Here is a tiny trained network, its code and every weight. The questions are about switching its units off for an input and a target symbol, where a switched-off unit gives its printed mean instead of its output.

import numpy as np


def w(rows, s, z=0):
    codes = np.array(rows[::2]) - 128.0
    scale = np.full(codes.shape[1], s)
    scale[-1] = z or s
    return codes * scale


def f(y):
    return np.maximum(y, 0)


def softmax(a):
    e = np.exp(a - a.max(-1, keepdims=True))
    return e / e.sum(-1, keepdims=True)


def log_softmax(a):
    a = a - a.max(-1, keepdims=True)
    return a - np.log(np.exp(a).sum(-1, keepdims=True))


def net(x, mask):
    ids = ['βγζθλμξπστφω'.index(c) for c in x.split()]
    T = len(ids)
    res = E[ids] + P[:T]
    u = 0
    for l in range(3):
        r = res
        for j in range(3):
            rows = slice(3 * j, 3 * j + 3)
            q, k, v = (r @ M[l][rows].T for M in (Q, K, V))
            z = softmax(np.where(np.tri(T) > 0, q @ k.T / 3**0.5, -1e9)) @ v
            o = O[l][rows]
            res = res + np.where(mask[u + j], z, o[:, -1]) @ o[:, :-1]
        u += 3
        y = f(res @ A[l][:, :-1].T + A[l][:, -1])
        res = res + np.where(mask[u : u + 4], y, B[l][:, -1]) @ B[l][:, :-1]
        u += 4
    return log_softmax(res[-1] @ U[:, :-1].T + U[:, -1])


Q, K, V, O, A, B = {}, {}, {}, {}, {}, {}
E = w([
[160,64,163,196,168,197],'β',
[119,18,149,156,136,255],'γ',
[162,106,175,116,72,125],'ζ',
[182,154,188,77,167,240],'θ',
[216,148,85,124,188,70],'λ',
[110,76,209,187,90,183],'μ',
[205,111,77,112,104,29],'ξ',
[247,74,110,182,91,72],'π',
[210,185,219,174,90,68],'σ',
[134,144,135,98,212,188],'τ',
[98,61,101,72,140,171],'φ',
[133,142,105,74,119,102],'ω',
],0.0045)
P = w([
[97,156,118,161,130,118],'0',
[222,158,91,117,96,188],'1',
[111,89,151,106,101,150],'2',
[123,109,165,154,176,95],'3',
[226,95,92,104,129,162],'4',
[128,70,171,80,109,137],'5',
[142,78,191,139,193,78],'6',
[255,83,125,76,132,154],'7',
],0.0072)
Q[0] = w([
[98,120,129,171,112,131],'L0H0',
[172,252,169,39,85,69],'L0H0',
[115,99,160,220,113,180],'L0H0',
[96,73,181,128,136,107],'L0H1',
[38,179,114,99,90,134],'L0H1',
[198,111,179,128,174,132],'L0H1',
[102,159,104,142,115,140],'L0H2',
[178,97,129,169,154,119],'L0H2',
[197,48,191,60,149,132],'L0H2',
],0.022)
K[0] = w([
[122,156,136,94,142,107],'L0H0',
[68,236,5,194,130,155],'L0H0',
[151,23,160,47,86,176],'L0H0',
[76,119,85,159,207,152],'L0H1',
[191,71,155,139,176,131],'L0H1',
[64,178,109,125,97,103],'L0H1',
[180,134,184,137,127,148],'L0H2',
[94,125,100,124,59,96],'L0H2',
[38,158,22,126,156,88],'L0H2',
],0.021)
V[0] = w([
[76,108,168,144,147,103],'L0H0',
[109,132,121,125,141,110],'L0H0',
[22,97,253,167,155,57],'L0H0',
[126,89,105,167,161,91],'L0H1',
[76,87,123,141,152,61],'L0H1',
[154,148,151,130,82,163],'L0H1',
[126,129,128,175,145,104],'L0H2',
[107,136,120,172,188,109],'L0H2',
[180,106,108,102,64,179],'L0H2',
],0.0042)
O[0] = w([
[114,69,109,191,141,157,74],'L0H0',
[124,131,101,126,115,128,113],'L0H0',
[64,26,55,252,165,191,2],'L0H0',
[119,118,159,148,161,111,116],'L0H1',
[51,151,155,132,172,65,99],'L0H1',
[141,135,105,129,141,160,138],'L0H1',
[128,114,168,152,129,123,130],'L0H2',
[117,127,196,160,102,157,131],'L0H2',
[164,122,105,96,164,125,124],'L0H2',
],0.0029,0.00081)
A[0] = w([
[159,178,18,1,200,117,67],'L0N0',
[87,134,80,129,164,132,23],'L0N1',
[93,162,69,80,104,139,20],'L0N2',
[223,118,45,134,100,94,2],'L0N3',
],0.008,0.0036)
B[0] = w([
[228,130,235,198,71,174,252],'L0N0',
[71,160,156,239,37,106,128],'L0N1',
[169,172,83,115,153,139,128],'L0N2',
[30,118,196,72,166,254,203],'L0N3',
],0.0058,0.0015)
Q[1] = w([
[53,164,53,231,110,66],'L1H0',
[165,99,46,102,251,52],'L1H0',
[44,103,167,52,124,96],'L1H0',
[192,84,86,128,171,45],'L1H1',
[227,141,159,101,128,87],'L1H1',
[36,159,200,221,98,176],'L1H1',
[170,172,121,128,130,185],'L1H2',
[50,164,116,179,118,140],'L1H2',
[109,132,113,156,82,107],'L1H2',
],0.027)
K[1] = w([
[126,196,90,210,53,159],'L1H0',
[83,187,4,97,165,172],'L1H0',
[156,112,136,101,128,200],'L1H0',
[154,111,88,48,163,68],'L1H1',
[134,172,81,130,153,54],'L1H1',
[48,146,193,170,93,185],'L1H1',
[109,112,200,126,117,106],'L1H2',
[194,113,151,155,93,169],'L1H2',
[130,146,132,159,104,142],'L1H2',
],0.03)
V[1] = w([
[94,150,176,134,75,123],'L1H0',
[201,75,24,79,254,129],'L1H0',
[137,114,108,119,172,150],'L1H0',
[102,109,127,101,111,109],'L1H1',
[92,105,148,99,106,104],'L1H1',
[166,172,131,154,149,155],'L1H1',
[64,123,177,192,121,118],'L1H2',
[125,73,177,76,184,97],'L1H2',
[119,135,115,147,116,130],'L1H2',
],0.0083)
O[1] = w([
[142,94,86,108,156,125,101],'L1H0',
[72,197,253,169,42,126,238],'L1H0',
[108,135,151,149,111,138,153],'L1H0',
[124,103,111,147,123,116,130],'L1H1',
[120,100,109,148,133,118,136],'L1H1',
[121,172,155,99,107,144,124],'L1H1',
[187,156,85,128,162,144,132],'L1H2',
[166,58,208,120,122,115,255],'L1H2',
[136,153,110,119,133,134,103],'L1H2',
],0.0069,0.00079)
A[1] = w([
[134,164,141,195,219,111,59],'L1N0',
[4,104,121,114,98,119,69],'L1N1',
[36,166,156,153,174,54,171],'L1N2',
[77,133,146,54,170,194,4],'L1N3',
],0.013,0.0036)
B[1] = w([
[180,157,147,199,190,162,160],'L1N0',
[185,121,85,96,145,157,150],'L1N1',
[162,132,86,63,213,138,250],'L1N2',
[160,156,160,171,2,91,145],'L1N3',
],0.012,0.0017)
Q[2] = w([
[185,160,94,88,106,177],'L2H0',
[34,110,137,147,241,101],'L2H0',
[94,94,68,93,47,92],'L2H0',
[203,67,165,179,223,114],'L2H1',
[186,162,152,123,125,137],'L2H1',
[126,77,178,169,129,126],'L2H1',
[92,89,129,99,2,169],'L2H2',
[56,207,183,125,238,95],'L2H2',
[84,116,146,111,241,8],'L2H2',
],0.036)
K[2] = w([
[144,62,164,113,200,98],'L2H0',
[107,202,13,174,112,185],'L2H0',
[219,102,149,95,91,211],'L2H0',
[173,28,202,71,172,110],'L2H1',
[148,111,115,133,171,94],'L2H1',
[95,111,217,142,127,107],'L2H1',
[171,16,174,118,85,111],'L2H2',
[126,191,51,171,95,183],'L2H2',
[102,181,2,54,115,151],'L2H2',
],0.033)
V[2] = w([
[187,202,159,159,143,136],'L2H0',
[139,156,120,153,106,5],'L2H0',
[101,104,145,167,128,172],'L2H0',
[173,143,127,136,107,160],'L2H1',
[183,108,138,105,115,131],'L2H1',
[128,102,155,110,102,165],'L2H1',
[172,152,125,162,73,118],'L2H2',
[199,94,88,133,149,49],'L2H2',
[114,198,164,81,159,108],'L2H2',
],0.03)
O[2] = w([
[68,133,146,106,147,23,232],'L2H0',
[42,179,88,141,253,160,34],'L2H0',
[144,172,172,115,69,136,4],'L2H0',
[97,113,85,78,128,113,125],'L2H1',
[108,116,55,128,101,154,255],'L2H1',
[141,148,76,127,123,93,49],'L2H1',
[91,88,194,148,144,141,154],'L2H2',
[146,151,198,54,208,120,232],'L2H2',
[70,126,68,86,89,169,154],'L2H2',
],0.018,0.005)
A[2] = w([
[252,214,34,123,152,95,129],'L2N0',
[50,184,125,200,221,128,2],'L2N1',
[178,196,1,109,197,193,45],'L2N2',
[118,135,177,232,48,83,61],'L2N3',
],0.0091,0.0087)
B[2] = w([
[142,177,65,109,228,142,214],'L2N0',
[242,192,50,192,60,62,240],'L2N1',
[97,222,200,105,15,199,255],'L2N2',
[62,255,138,160,176,157,240],'L2N3',
],0.0092,0.0096)
U = w([
[99,39,167,179,253,167,254],'β',
[68,154,120,64,164,202,146],'γ',
[188,120,229,74,82,81,71],'ζ',
[132,137,37,218,155,119,143],'θ',
[156,159,149,144,180,69,80],'λ',
[17,126,60,184,125,140,151],'μ',
[124,81,70,101,29,92,179],'ξ',
[253,86,72,84,115,149,116],'π',
[62,171,197,153,130,94,74],'σ',
[175,210,126,144,87,121,19],'τ',
[62,119,66,98,181,95,130],'φ',
[190,127,199,192,30,177,125],'ω',
],0.0039,0.0079)

Each question gives the input, a string of symbols that net reads in full, and the target symbol t.
The units are the heads (3 rows each of Q, K, V and O) and the neurons (one row each of A and B). Each row of codes is followed by its name. A weight is (code - 128) times the scale printed after its matrix; where a second scale follows, it is the last column's (O, A, B and U).
mask holds one flag per unit, layer by layer, with each layer's heads first. A switched-off unit (its flag False) gives its mean, the last column of its rows in O or B, instead of its output. The means were averaged over made-up inputs and are rounded, as every weight is.
A unit's drop is (log p(t) with every unit on - log p(t) with that unit switched off) / (log p(t) with every unit on - log p(t) with every unit switched off).
The circuit of an input: a set's keep is (log p(t) with only the set's units on - log p(t) with every unit switched off) / (log p(t) with every unit on - log p(t) with every unit switched off). Starting from the 12 units with the biggest drops (on a tie, the unit counted first), units are removed one at a time, each time the one whose removal leaves the highest keep (on an exact tie, the one counted first), for as long as the keep stays at least 0.8.
units of the circuit, in order: the units of the circuit, biggest drop first
unit that matters most: the unit with the biggest drop
top k neurons: the k neurons with the biggest drops, biggest first
heads that matter: for each layer, one digit per head in row order, 1 if its drop is at least 0.15 and else 0, layers parted by /
input φ ω ξ β ω, target ζ: units of the circuit, in order -> L2H0; L1N0
input φ ω ω ω σ ω ξ ω, target θ: units of the circuit, in order -> L2H0; L2N1
input σ ω λ ω λ τ ξ ζ, target θ: units of the circuit, in order -> L2H0; L2N1
input φ ξ ζ ζ ω ζ γ μ, target τ: top 3 neurons -> L2N3; L2N0; L1N2
input μ φ ω, target ξ: units of the circuit, in order -> L2H1; L2H0; L2H2
input λ ζ β σ μ ω φ β, target ω: heads that matter -> 000 / 100 / 101
input τ π ω ω ζ ω ζ, target ξ: unit that matters most -> L2H2
input ω γ φ θ ξ π λ τ, target μ: units of the circuit, in order -> L1H0; L2H2; L0N0; L2H0
input μ ξ ζ ξ ω τ ω, target ζ: units of the circuit, in order -> L2H0; L2H2
input γ τ ξ λ, target ω: units of the circuit, in order -> L2H0; L2H2; L0N0
input ω φ π ζ φ ω γ ω, target τ: top 2 neurons -> L2N3; L2N0
input ζ π φ σ φ, target φ: units of the circuit, in order -> L2H0; L2H1
input μ μ τ φ, target ζ: heads that matter -> 000 / 101 / 101
input ω σ σ τ φ φ, target ω: units of the circuit, in order -> L2H0; L1N3
input φ π ω φ ω μ, target λ: top neuron -> L1N2
input ω ω β ω μ π τ, target γ: top 2 neurons -> L0N0; L1N2
input ω τ ξ, target ζ: units of the circuit, in order -> L0N0; L2H0; L2H2; L1H1
input ω λ ζ π ζ, target λ: units of the circuit, in order -> L2H0; L2H2; L2N1
input φ λ π σ ω τ ζ, target π: heads that matter -> 000 / 000 / 101
input φ ω σ λ, target π: unit that matters most -> L0N0
input ω ω ξ, target ζ: top 3 neurons -> L0N0; L0N3; L1N2
input φ ω ξ φ, target π: top 2 neurons -> L0N0; L1N2
input ξ φ ω φ ω ω ω μ, target β: top 2 neurons -> L1N2; L2N2
input π π τ, target μ: top 2 neurons -> L1N3; L2N3
input ω φ φ ω ξ τ ω ξ, target β: top 2 neurons -> L1N2; L0N0
input γ μ τ φ ω τ ξ, target ω: heads that matter -> 000 / 000 / 100
input ξ β φ ζ, target τ: heads that matter -> 000 / 000 / 101
